Look-ups in named tables: a row name and a column name give one cell, copied from the table.

fasilig
            nem     rik     pab   kivez     pul   fafas   sosem
kaloruv  56.985  44.414  76.549  51.072  35.112  34.735  20.313
dumaf    39.477  51.231  43.917  15.864  68.981  71.810  58.305
kuze     29.060  32.500  79.241  31.630  62.453  58.610  59.927
misu     54.007  58.788  72.389  69.739  43.240  36.338  83.587
fuvuvar  74.715  72.814  23.919  72.902  42.389  45.230  43.987
ribo     74.529  71.762  23.892  73.339  43.447  45.715  44.154
zal      66.056  73.715  39.670  35.756  41.459  46.035  18.452
vibosip  75.533  71.743  24.001  72.578  42.416  46.255  45.974
zivime   37.617  31.197  64.366  68.612  63.037  54.706  85.427
vode     37.209  30.844  63.833  68.140  62.761  54.361  85.881
dese     64.436  79.885  33.671  53.750  46.481  49.570  83.132
bogi     45.417  63.307  88.014  32.624  37.037  39.189  59.347
fezuk    29.559  32.897  79.625  30.958  61.042  62.684  60.464
duboz    37.790  31.284  63.417  67.550  61.682  54.947  84.225

zal, pul: 41.459
fezuk, kivez: 30.958
dumaf, pab: 43.917
vibosip, kivez: 72.578
vode, pab: 63.833
bogi, pab: 88.014
fezuk, sosem: 60.464
fezuk, nem: 29.559
ribo, rik: 71.762
bogi, kivez: 32.624
zivime, nem: 37.617
misu, sosem: 83.587
fuvuvar, pul: 42.389
dumaf, fafas: 71.810
Row with the largest kivez: ribo

zaned =
|  | gotidu | sebofal | zinini | vuro | dus | labe | fedu |
|---|---|---|---|---|---|---|---|
| solukor | 55574 | 53419 | 65821 | 62834 | 32163 | 49496 | 46041 |
| ronitev | 71138 | 62694 | 51323 | 52198 | 57118 | 72576 | 80978 |
| tos | 68271 | 52954 | 34539 | 73360 | 47332 | 30053 | 61164 |
| zodafi | 40220 | 55824 | 23315 | 42058 | 45732 | 57763 | 73989 |
| gebu | 56825 | 61465 | 54242 | 29929 | 42835 | 22767 | 55749 |
| nela | 65450 | 82173 | 60159 | 52919 | 55971 | 45095 | 74881 |
| sesepid | 42890 | 76387 | 37948 | 27459 | 53175 | 38571 | 54022 |
| dad | 39230 | 38556 | 57483 | 44841 | 23330 | 45427 | 33465 |
| dinetif | 51909 | 31372 | 56863 | 50737 | 65105 | 78345 | 65086 |
| mari | 59965 | 55740 | 44474 | 62551 | 80173 | 58523 | 26888 |
| furos | 42690 | 75431 | 39959 | 51402 | 56725 | 62632 | 75198 |
| zotiror | 31409 | 50012 | 54601 | 51753 | 38788 | 49482 | 73509 |
| rafaz | 40385 | 23362 | 34509 | 49572 | 48790 | 46610 | 66840 |
| pup | 66928 | 62144 | 33878 | 56082 | 70810 | 35483 | 43437 |

labe of zodafi: 57763
labe of furos: 62632
dus of zodafi: 45732
dus of zotiror: 38788
fedu of dinetif: 65086
gotidu of nela: 65450
gotidu of solukor: 55574
gotidu of pup: 66928
labe of nela: 45095
dus of solukor: 32163
zinini of gebu: 54242
vuro of zotiror: 51753
sebofal of pup: 62144
Which row has the largest gotidu? ronitev

Table nirulu
         gel  maf  kufep  tudag  fatinu
nuvilom  -85  -59    -12    -40     -15
mupu     -81  -29     21    -72      30
tem      -73  -62     14    -59      15
rilosil   30   21    -70     61     -58
pugefo   -46   26    -56     21     -38

What is the tudag of nuvilom in nirulu?
-40
What is the fatinu of mupu in nirulu?
30
What is the maf of pugefo in nirulu?
26
What is the gel of mupu in nirulu?
-81
What is the tudag of mupu in nirulu?
-72
What is the gel of tem in nirulu?
-73
What is the tudag of tem in nirulu?
-59
What is the maf of nuvilom in nirulu?
-59
What is the maf of tem in nirulu?
-62
What is the kufep of mupu in nirulu?
21

keseke =
|  | silimet | ses | nakimu | ged | kemu | sabi |
|---|---|---|---|---|---|---|
| gaboso | 39335 | 86445 | 95129 | 66721 | 54982 | 91429 |
| kun | 55202 | 54699 | 38354 | 58620 | 58375 | 40962 |
| keza | 67318 | 8543 | 26206 | 46372 | 71320 | 44388 |
| menazod | 98107 | 40311 | 24065 | 60587 | 64928 | 32293 |
| pibu | 52465 | 65773 | 56245 | 71031 | 61469 | 57489 |

gaboso, ged: 66721
keza, nakimu: 26206
kun, sabi: 40962
keza, silimet: 67318
kun, nakimu: 38354
pibu, nakimu: 56245
menazod, silimet: 98107
menazod, sabi: 32293
keza, sabi: 44388
gaboso, silimet: 39335
gaboso, kemu: 54982
kun, silimet: 55202
kun, kemu: 58375
menazod, nakimu: 24065
gaboso, ses: 86445

zuz:
,bifepa,mim,boted,fekivid
gek,52,45,29,197
burem,13,25,128,5
pof,130,85,135,215
sar,154,97,198,147
vogaz,12,24,132,184
luto,16,27,18,161
gezas,76,57,133,219
vipunod,101,70,223,69
zav,13,25,156,177
dudo,54,46,205,42
nerak,167,104,204,110
tusi,104,72,179,194

nerak, fekivid -> 110
gek, boted -> 29
dudo, boted -> 205
gek, mim -> 45
zav, boted -> 156
gezas, boted -> 133
burem, fekivid -> 5
vogaz, boted -> 132
tusi, bifepa -> 104
luto, bifepa -> 16
tusi, fekivid -> 194
burem, mim -> 25

vep =
	nifesu	pas
vonur	20	114
goso	111	45
nured	149	132
guta	62	59
dodun	217	188
mun	64	95
pumige	65	44
dis	147	70
siv	145	98

nifesu of mun is 64
nifesu of siv is 145
nifesu of dodun is 217
nifesu of dis is 147
pas of dis is 70
nifesu of goso is 111
nifesu of nured is 149
pas of nured is 132
nifesu of guta is 62
nifesu of pumige is 65
pas of guta is 59
pas of mun is 95
Which row has the largest pas? dodun

